In the rows, zero is written as 128.
Each row of numbers stands for one element and depends on some of the facts below. Use the named rows to name the rest.

Known rows:
zazo: [ 94 122 131 166 101 132 106 161  63 113 153  97 124 121 119 113 156 187
  89 143 138 125  63 134 133 152  94  76  99 115 158 147 178]
skoplik: [108 108 141 143 111 108 103 145  69 142 162  95 131 123  88 106 120 151
 158 124 148 126 106 114 131 140  81  95 113 127 134 134 139]
gerin: [ 84  61 128 142 120 117 108 151  68 157 172 123 138  87  92  87 105 159
  85 146 158 112 127 132 116 155 180 109 115 123 147 144 154]
sudra: [115 101 104 130 107 131 109 179  52 126 141 102 134 124 110 101 146 144
 134 156 123 107 107 132 116 141  97 106 107 121 135 124 128]
stustir: [115 125 128 138 106 124 113 129  84 119 163  95 136 148  84 110 144 153
 131 146 142 144  89 127 127 125  94  95 104 127 138 137 136]
stedel: [ 98  85 108 133 109 142 109 143  68 129 134 103 139 170  67  94 150 165
 145 131 131 143 110 102 124 147 146  98 101 115 136 130 142]
flastus: [ 99  98 114 130 107 140 108 137  56 124 140 102 134 162  72 107 147 158
 128 136 124 147  94 122 127 148 118  91  98 120 137 124 149]
felun: [118  99 139 166 112 130 101 172  92 140 142 122 143 122 129  90 133 158
 113 142 122 113 142 106 127 150 122 105 100 117 137 153 136]
bavas: [118 113 148 141 108 138 102 127 100 128 161 110 137 151 104  91 141 162
 107 146 143 127 101 149 127 157  90  94  88 127 142 145 145]
vuflodros: [ 96  88 147 134 104 120 106 157  82 157 155  95 123  83  93 100 143 174
 146  99 139 127 116 110 128 153 133  92 104 114 137 132 165]
movom: [ 88  85 153 153 123 135 118 163  70 145 159 147 138  92 113 102  98 150
  64 133 126 119 152 128 122 144 178 110 110 124 145 154 152]
gopubror: [ 88  94 119 136 116  95 102 166  51 159 155  87 133 121  93 109 118 147
 145 139 150 134 115  74 133 142  89  96 125 120 135 133 142]
droskar: [126  97 108 175 118 141 103 166  88 111 151 140 138  85  80 109  88 173
  33 147 135  80 110 163 106 151 146 102 130 128 150 165 140]
grotrek: [114 102 128 155 107 137 104 131  82 104 148 105 134 158  59 102 142 177
 149 126 128 131 101 111 122 146 130  85 100 119 141 134 147]
zoka: [104  96 149 142 111  92  95 161  50 157 164  95 122  94  97  99 100 161
 163 129 149  99 105 111 135 146  72  87 121 122 137 132 145]
ninikler: [133 116  95 167 116 111 100 187  66 106 144 105 135 137  98 106 131 177
 114 157 132  82 103  87 117 133  99  98 134 118 143 151 126]
stefe: [110  69  86 150 122 142 103 179  68 129 148 135 140  70 100 106  97 156
  47 149 134  88 126 165 105 157 145 114 126 124 143 147 134]
nofu: [107 104 122 156 110 121 113 157  86 163 175 103 142  60 112  92 139 149
 100 159 147 115 111 185 116 145 129 109 100 123 152 140 155]
stiskom: [126  94 102 150 113 125 104 181  66 127 141 103 139 131 104  96 152 162
 140 156 132  97 117  91 112 131 120 108 115 114 135 141 125]

There are 2 kinds of fact about the elements: μ, ζ.
stetum (μ 435) (ζ klagrol, lirun)
lufludi (μ 435) (ζ fabik, vuflodros, klute)
bamim (μ 405) (ζ pigik)
pagron (μ 59) (ζ kagrum)
sagru (μ 15) (ζ pliklafis, grobros)
stustir (μ 405) (ζ fubral)
fubral (μ 405) (ζ veskedun)
gridrak (μ 435) (ζ klotok)
visorir (μ 445) (ζ gridrek, brege)
lopuflen (μ 405) (ζ kibagil)
movom (μ 438) (ζ femim, broflil)
gerin (μ 438) (ζ gridrek, duklum, karol, klute)
voplik (μ 405) (ζ vatir)
kagrum (μ 405)
brestok (μ 435) (ζ fubral, lalo, grotrek)
gridrek (μ 695)
duvines (μ 438) (ζ voplik)
daker (μ 405) (ζ lesko)
droskar (μ 438) (ζ pliklafis)
vatir (μ 695) (ζ kagrum)
grobros (μ 405)
pliklafis (μ 438)
klistar (μ 15) (ζ lesko)
bonuk (μ 405) (ζ fubral)
kitrol (μ 405) (ζ zazo)
skoplik (μ 405) (ζ stuskon, voplik)
fodem (μ 405) (ζ klofe)
tatran (μ 59) (ζ voplik)
domur (μ 438) (ζ gasem, bavas)
raflir (μ 405) (ζ flegam, gustem, veskedun)
broflil (μ 435)
teda (μ 15) (ζ gustem, kagrum)
rumek (μ 695) (ζ zari, pagron, tinun, vukufan)
nalen (μ 438) (ζ droskar, gasem)
klute (μ 59) (ζ kagrum)
zadim (μ 405) (ζ klaplazo)
nezik (μ 59)
feflo (μ 405) (ζ klute)
kepal (μ 435)
flidan (μ 435) (ζ flestel)
lonofus (μ 435) (ζ vatir)
donipek (μ 438)
fabik (μ 435) (ζ taflun, kagrum)
gogrus (μ 405) (ζ pliklafis, kepal)
ripli (μ 405) (ζ kufleplar, klofo, teda)
debegun (μ 405)
vedabrus (μ 405) (ζ rumek, kivuk)
stuskon (μ 405) (ζ lesko)
felun (μ 445) (ζ femim, plogu)
raklus (μ 438) (ζ kagrum)
brufel (μ 405) (ζ pafli, nofu)
zari (μ 405)
zazo (μ 435)
stefe (μ 438) (ζ sagru, fodem)
doskos (μ 435) (ζ kagrum)
klofe (μ 435)
dramin (μ 405) (ζ fabik)
druluk (μ 405) (ζ broflil)
soson (μ 405) (ζ veskedun, meklu)
lave (μ 435) (ζ kibagil)
vufu (μ 438) (ζ taflun, vatir)
stanu (μ 435) (ζ femim, stuskon)
lalam (μ 405) (ζ kibagil, grini)
pluklukis (μ 445) (ζ voplik)
taflun (μ 438) (ζ kagrum, vatir)
duklum (μ 445) (ζ stuskon)
vuflodros (μ 435) (ζ susol, tresto, bavas)
stiklan (μ 405) (ζ lirun)
stiskom (μ 405) (ζ lalo, kagrum, pliklafis)
femim (μ 405) (ζ fabik)
lalo (μ 438) (ζ zastofu, plogu, pliklafis)
klotok (μ 405)
grotrek (μ 695) (ζ lirun)
stidra (μ 695) (ζ tresto)
gravil (μ 435) (ζ vatir)
dazil (μ 695) (ζ kagrum)
risin (μ 59) (ζ kagrum)
flestel (μ 435)
pafli (μ 445) (ζ duvines, plemen, vatir)
veskedun (μ 438) (ζ duvines, tubrake)
ninikler (μ 405) (ζ kepal)
klaplazo (μ 435) (ζ klofe, kagrum)
grari (μ 695) (ζ kagrum)
kufleplar (μ 405)
gemol (μ 405) (ζ klagrol, kagrum, klotok, flastus)
mokli (μ 438) (ζ klotok)
tagol (μ 435) (ζ voplik)
tibron (μ 405) (ζ pluklukis)
brege (μ 438) (ζ vukufan)
sudra (μ 405) (ζ klaplazo)
toskor (μ 435) (ζ runa)
drestedro (μ 405) (ζ zoka, donipek)
pigik (μ 695) (ζ taflun)
rifaram (μ 445) (ζ kegrik)
truska (μ 405) (ζ femim, vatir)
grini (μ 438) (ζ feflo, tubrake)
plogu (μ 405)
dredrak (μ 15) (ζ kagrum, vukufan)
klofo (μ 405) (ζ pigik)
pepus (μ 59) (ζ feflo)
fivi (μ 405) (ζ lonofus, bavas)
tubrake (μ 438) (ζ feflo, vatir)
trozostul (μ 405) (ζ debegun, stuskon)
briradral (μ 435) (ζ stustir, kagrum, vatir)
gopubror (μ 405) (ζ kibagil, stuskon)
plimen (μ 438) (ζ kagrum, gavul, pluflal)
karol (μ 15) (ζ fabik, susol)
plimo (μ 405) (ζ pleskin, bavas)
lubom (μ 445) (ζ mokli)
stedel (μ 695) (ζ stustir, kagrum, klute)
klemi (μ 445) (ζ duklum)
dragi (μ 695) (ζ grari)
kegrik (μ 435)
stabul (μ 405) (ζ zastofu, lirun)
zoka (μ 405) (ζ tresto)
pleskin (μ 15)
lesko (μ 405)
skibak (μ 405) (ζ gogrus)
plemen (μ 405) (ζ gustem)
geskil (μ 405) (ζ duvines)
lirun (μ 15) (ζ bavas)
vebas (μ 15) (ζ rumek, zazo)
runa (μ 15) (ζ klaplazo, lalo)
susol (μ 405)
vukufan (μ 405) (ζ feflo, pagron, klute)
kibagil (μ 15)
numom (μ 695) (ζ flastus)
flastus (μ 695) (ζ kagrum, lave, vatir, klute)
bavas (μ 445) (ζ vatir, klute)
pluflal (μ 405) (ζ gustem, lave)
semir (μ 695) (ζ skoplik)
zastofu (μ 405) (ζ kagrum)
fudru (μ 59) (ζ lopuflen)
gavul (μ 695) (ζ grari)
skiske (μ 405) (ζ taflun, klute)
tinun (μ 438) (ζ fabik, kagrum, lave)
dakluflo (μ 405) (ζ dazil, lesko)
losto (μ 405) (ζ plimo, kagrum, mokli)
kivuk (μ 405)
klagrol (μ 445) (ζ skoplik, doskos, grobros, vukufan)
kliklak (μ 405) (ζ pepus, pliklafis)
stadu (μ 435) (ζ tinun, kegrik, nezik)
gustem (μ 405)
gasem (μ 695) (ζ plogu)
vasi (μ 435) (ζ stidra)
nofu (μ 15) (ζ kagrum, klute)
meklu (μ 59)
flegam (μ 435) (ζ flastus, duklum)
drine (μ 405) (ζ flestel, kibagil, veskedun)
tresto (μ 405) (ζ lesko)
bukas (μ 59) (ζ plemen, vedabrus)

Name these rows:
No name comes twice in this set of rows, the named rows included.
[ 90  98 127 131 105 124 103 159  85 163 148  86 127  87  84 113 145 162
 130 104 138 141 106 116 130 153 122  86 108 115 137 129 163]  flegam
[143 142 156 178 110 131 110 152  76 101 151 117 127 137  99 111 128 167
 131 144 116  83  92 140 121 134  74  85 103 126 145 143 131]  plogu
[104  85 119 142 113 141 108 141  59 126 166 122 134 100 100 107 103 154
  52 143 148 100 102 195 114 157 131 105 105 131 146 142 149]  mokli
[116 132 153 139 103 151 113 112  82  87 151 104 127 168  69 112 139 162
 125 129 120 146  80 164 127 150  85  76  86 128 141 126 153]  vatir
[106 114 154 158 115 118 112 179  54 145 151 122 133 133 121  99 131 154
 135 144 118 104 128  87 130 129 111  98 102 117 142 143 144]  druluk
[ 94  82 126 142 120 145 112 145  80 146 166 125 145  92  96  95 120 146
  71 149 148 136 135 158 112 146 184 114 100 126 144 144 147]  vufu
[ 98  92 139 137 106 108  96 170  82 163 154  91 119  69  89 108 111 176
 139  93 143 120 117 101 133 157 107  83 117 113 133 132 161]  vasi
[ 93  85 139 158 116  88 100 174  78 203 178  96 131  19 104  96  82 150
 114 122 158 107 125 153 125 153 106  99 120 120 145 143 154]  klistar
[107 117 151 135  99 146 115 152  84 122 151 101 127 108 120 111 162 166
 117 122 121 131  93 151 126 147 111  86  83 117 138 131 162]  fabik
[133 136 109 165 103 135  98 167  96  98 131  96 124  90  90 125 132 193
  88 107 120  96  83 138 118 146  82  81 121 113 144 153 148]  kepal
[ 96  79 120 135 117 146 116 151  66 131 160 129 140  91 109  98 115 148
  64 153 144 121 118 167 112 155 159 112 105 128 145 143 148]  raklus
[ 80  94 128 144 117 147 114 153  59 123 168 126 138  89 113 107 110 145
  53 154 142 129 115 157 121 153 155 105 110 128 155 146 161]  tinun
[ 93  87 138 137 107 103  92 160  77 147 156  99 133 110  95  97 102 151
 117 130 151 124 124 103 134 163  90  96 112 122 137 142 146]  klemi

The same elements again, as new rows of numbers:
Some rows with their names:
gravil: [130 127 115  91 122 112  64 132 168 135  97 134 165 193 115  90 103  99
 100  89 158 149 123 118 208 149 135 103 102 125  96 133 159 160 123 108]
stefe: [114 125 149 130 140 114 143 135 110 150 138 120 119 120 132 116 120  96
 130 152 140 136 117 129 149 148 149 143 122 142 147 123 126 114 138 140]
karol: [108 123 120 144 155 126 147 148 104 124 129 102 132 118 119 113 124 125
 135 138 136 118 132 130 143 137 134 135 148 129 132 140 123 118 118 140]
vebas: [117 128 121 135 149 123 136 140 109 134 127 107 132 118 121 123 130 113
 129 143 137 119 132 132 141 141 133 137 150 134 139 145 124 122 115 141]
plogu: [159 159 113 102 131 152 126 120 161 134 116 116 164 100 131 167 141 120
 109 128 114 137 163 144  79 115 131 120 118 157 113  98 112 121  98 110]
gasem: [108 132 145 143 130 129 123 109 111 134 126 125 137 119 112 122 160 102
 124 147 132 148 108 139 134 145 168 128 139 135 139 112 119 130 163 131]
bavas: [ 99  84 116 129 168 134 109 182 154 108  83 112 176 174 101  52  94 109
 110  92 172 128 142  98 215 136 118 114 107 104  93 111 136 140 102 113]
rifaram: [124 123 109 128 141 123 141 146 112 134 122 104 128 116 121 121 124 105
 118 145 122 122 135 129 143 134 126 135 132 131 140 144 131 130 116 134]
zastofu: [149 103 114 122 114 194 176  95 145  88 156 158  55 168 139 185 128 180
 138  96 113 149  97 138 143  80  80 119 121  89 136 128 158 129 151 143]
bukas: [112 138 160 139 130 114 115 109 122 137 138 136 135 129 128 119 140 123
 139 135 150 134 114 133 126 149 159 130 140 132 133 120 118 117 147 130]
klaplazo: [135 114 120 121 124 164 165 102 113 116 146 141  76 155 127 181 120 167
 135 113 111 148 102 139 159 105 105 131 108 114 130 140 150 136 158 157]
grini: [ 98 103 164 154 166 108 125 156 111 147 124 134 143 119 112  88  99 121
 134 150 160 107 139  95 147 147 128 153 109 127 129 118 106 110 124 135]
numom: [108 115 147 144 132 118 115 118 112 136 123 139 132 123 113 123 146 122
 137 147 140 128 116 120 133 142 149 127 144 127 127 109 113 134 157 128]
skibak: [132 144 128 136 120 129 129 125 138 110 125 124 133 126 129 106 138 121
 118 115 104 135 127 138 100 122 135 127 131 113 146 141 131 128 120 123]
pagron: [128  87 152 128 130 180 164  85 125 112 167 173  58 168 138 197 122 186
 164 117 160 139  93 121 165 105  94 127 132 105 120 105 138 118 179 152]
doskos: [139  97 117 117 120 177 172 100 116 112 154 156  55 169 133 198 108 190
 145 108 123 141  99 130 173  96  81 130 106 104 120 134 152 140 161 159]
lopuflen: [134 135 136 148 124 111 119 132 129 121 127 134 133 110 125 109 132 141
 124 133 106 109 138 118  81 122 115 141 139 115 143 153 120 126 107 127]
kepal: [149 156 112  98 138 138 125 121 136 157 115 112 167  97 123 180 126 128
 112 142 120 135 163 143 110 126 139 129 102 175  97 106 111 129 114 130]
raklus: [130  80 136 114 133 177 180 112 116 125 162 155  45 161 148 192 104 152
 150 138 154 141  95 122 192 110  92 134 109 120 133 106 149 120 170 149]

Name these rows:
No name comes twice in this set of rows, the named rows included.
[112 147 128 143 133 119 137 126 107 128 124 107 142 126 116 110 127 127
 118 120 105 142 119 144 135 138 154 135 110 127 138 144 130 131 138 144]  stetum
[101  98 160 151 159 113 139 157 105 145 130 129 133 113 120 102  99 128
 146 150 156 104 134 100 147 143 128 148 114 131 125 109 104 108 128 136]  gerin
[107  95 156 119 161 108  86 158 153 143 104 141 163 169 110  70  89  91
 117 123 190 126 133  89 205 156 128 129 101 122 106 112 126 130 118 112]  tubrake
[121 138 120 129 102  87 115 140  99 142 130 125 121 123 137 110 119 138
 142 127 110 109 126 131 124 141 134 129 130 134 125 155 133 143 136 135]  stanu
[128  95 151 120 128 178 162  85 125 114 165 168  57 171 144 195 126 177
 164 120 159 144  89 127 168 109  99 124 132 109 125 105 139 118 177 147]  risin
[124 142 127 140 126 129 124 139 147 102 117 118 154 138 125  83 138 120
 118  97 115 141 124 141 119 123 143 117 124 109 131 130 131 127 117 115]  fivi
[135 117 104 102 135 113  88 145 150 137 105 119 144 165 115  96 114  76
  95 123 150 138 123 113 193 144 121 123 130 123 132 153 157 153 106 115]  pafli
[127  95 141 121 137 150 167 121 112 135 154 145  72 142 141 163 112 128
 144 145 147 135 105 123 174 125 114 137 113 125 138 115 137 116 158 146]  plimen
[124 143 126 145 130 132 133 138 142 102 118 114 153 131 124  83 137 126
 120  98 110 141 126 140 111 119 146 116 122 112 131 127 126 124 118 118]  plimo
[174 117 104  89 120 199 157 100 164 114 137 151  97 135 145 230 125 170
 130 116 127 135 140 133 116  77  75 114 112 135 100  91 133 125 121 122]  kagrum
[117 144 119 138 142 131 152 126 107 127 136  96 121 128 119 126 143  99
 117 139 121 142 113 152 149 142 152 135 148 131 161 155 136 120 128 148]  runa
[123  78 133 121 115 182 161  90 112 111 153 170  49 161 135 202 138 177
 160 126 148 144  87 126 172 105  96 115 139 109 118  99 144 139 195 145]  dazil
[103  92 157 188 168 129 129 162 130  97 109 145 165 117  94  77 105 191
 142 109 140  81 157  80  92 109  89 149 116  85 110 127  90 111  99 129]  vukufan
[103 123 150 137 146 117 148 144 110 141 130 109 132 123 130  94 121  91
 128 137 145 143 116 131 163 150 161 136 110 136 139 112 122 113 141 133]  domur

Now the same elements, written a new way:
Some elements and their rows:
kliklak: [133 131 124 131 123 133 169 124 118 149 117 109]
rifaram: [116 131 145 154 126 131 104 151 123 135 144 139]
bamim: [119 152 127 134 129 159 137 146 124 131 145 115]
duklum: [123 122 141 154 120 136  94 136 106 166 119 104]
pafli: [134 157 122 148 117 138 122 110 135 165 174 156]
numom: [122 137 122 195 129 155 112 119 136 118  98 130]
mokli: [126 135 119 161 131 122 125 169 132 154 159 110]
domur: [143 138 120 158 124 124 138 146 134 180 149 105]
flestel: [171  81 181  97 197  81 132  83  85  86 110 150]
ripli: [126 133 120 124 129 143 135 125 128 136 133 104]
stabul: [126 145 132 126 125 155 137 146 135 142 132 113]
vufu: [137 165  98 149 120 125 129 122 156 164 209 126]
nezik: [178  83 176  11 187  78 152 102  85 104 145 140]
kibagil: [157  40  79 131 162 115 122 125  85  92 130 211]
felun: [112 127 139 155 120 127 105 139 108 149 135 125]
klofo: [117 145 126 126 131 158 127 145 124 128 148 107]
fabik: [ 96 134 150 102  79  85 116 103 161 101  72 122]
tubrake: [148 175 108 148 123 139 133 130 162 172 213 140]
pliklafis: [163  85 120 139 208  72 122 152 105  96 184 114]

Rows to name:
No name comes twice in this set of rows, the named rows included.
[108 164  67 138  87  82 122 128 203 127 200 121]  taflun
[156  85 173  26 187  71 170 105  76  85 151 144]  meklu
[184  94 122 126 205  72 134 153 118 114 185 137]  donipek
[125 157 113 140 104 132 116  98 147 166 177 151]  bavas
[139 160 113 116 120 154 149 113 152 154 171 137]  truska
[112 156 154  97  97 113 105  91 162 116 107 142]  briradral
[ 88 140  85 108  82  78 129 149 194  86 109  94]  zastofu
[118 150 173 134 117 151 135  84 110 137 115 150]  tagol
[ 92 130 155 101  89 100  94 117 152  88  73 110]  klaplazo
[155 193 109 111 125 173 151  95 169 161 221 173]  voplik
[130 168 170 111 120 152 119  76 141 139 149 170]  gravil
[154  41  74 130 159 106 130 122  92  87 134 227]  pleskin

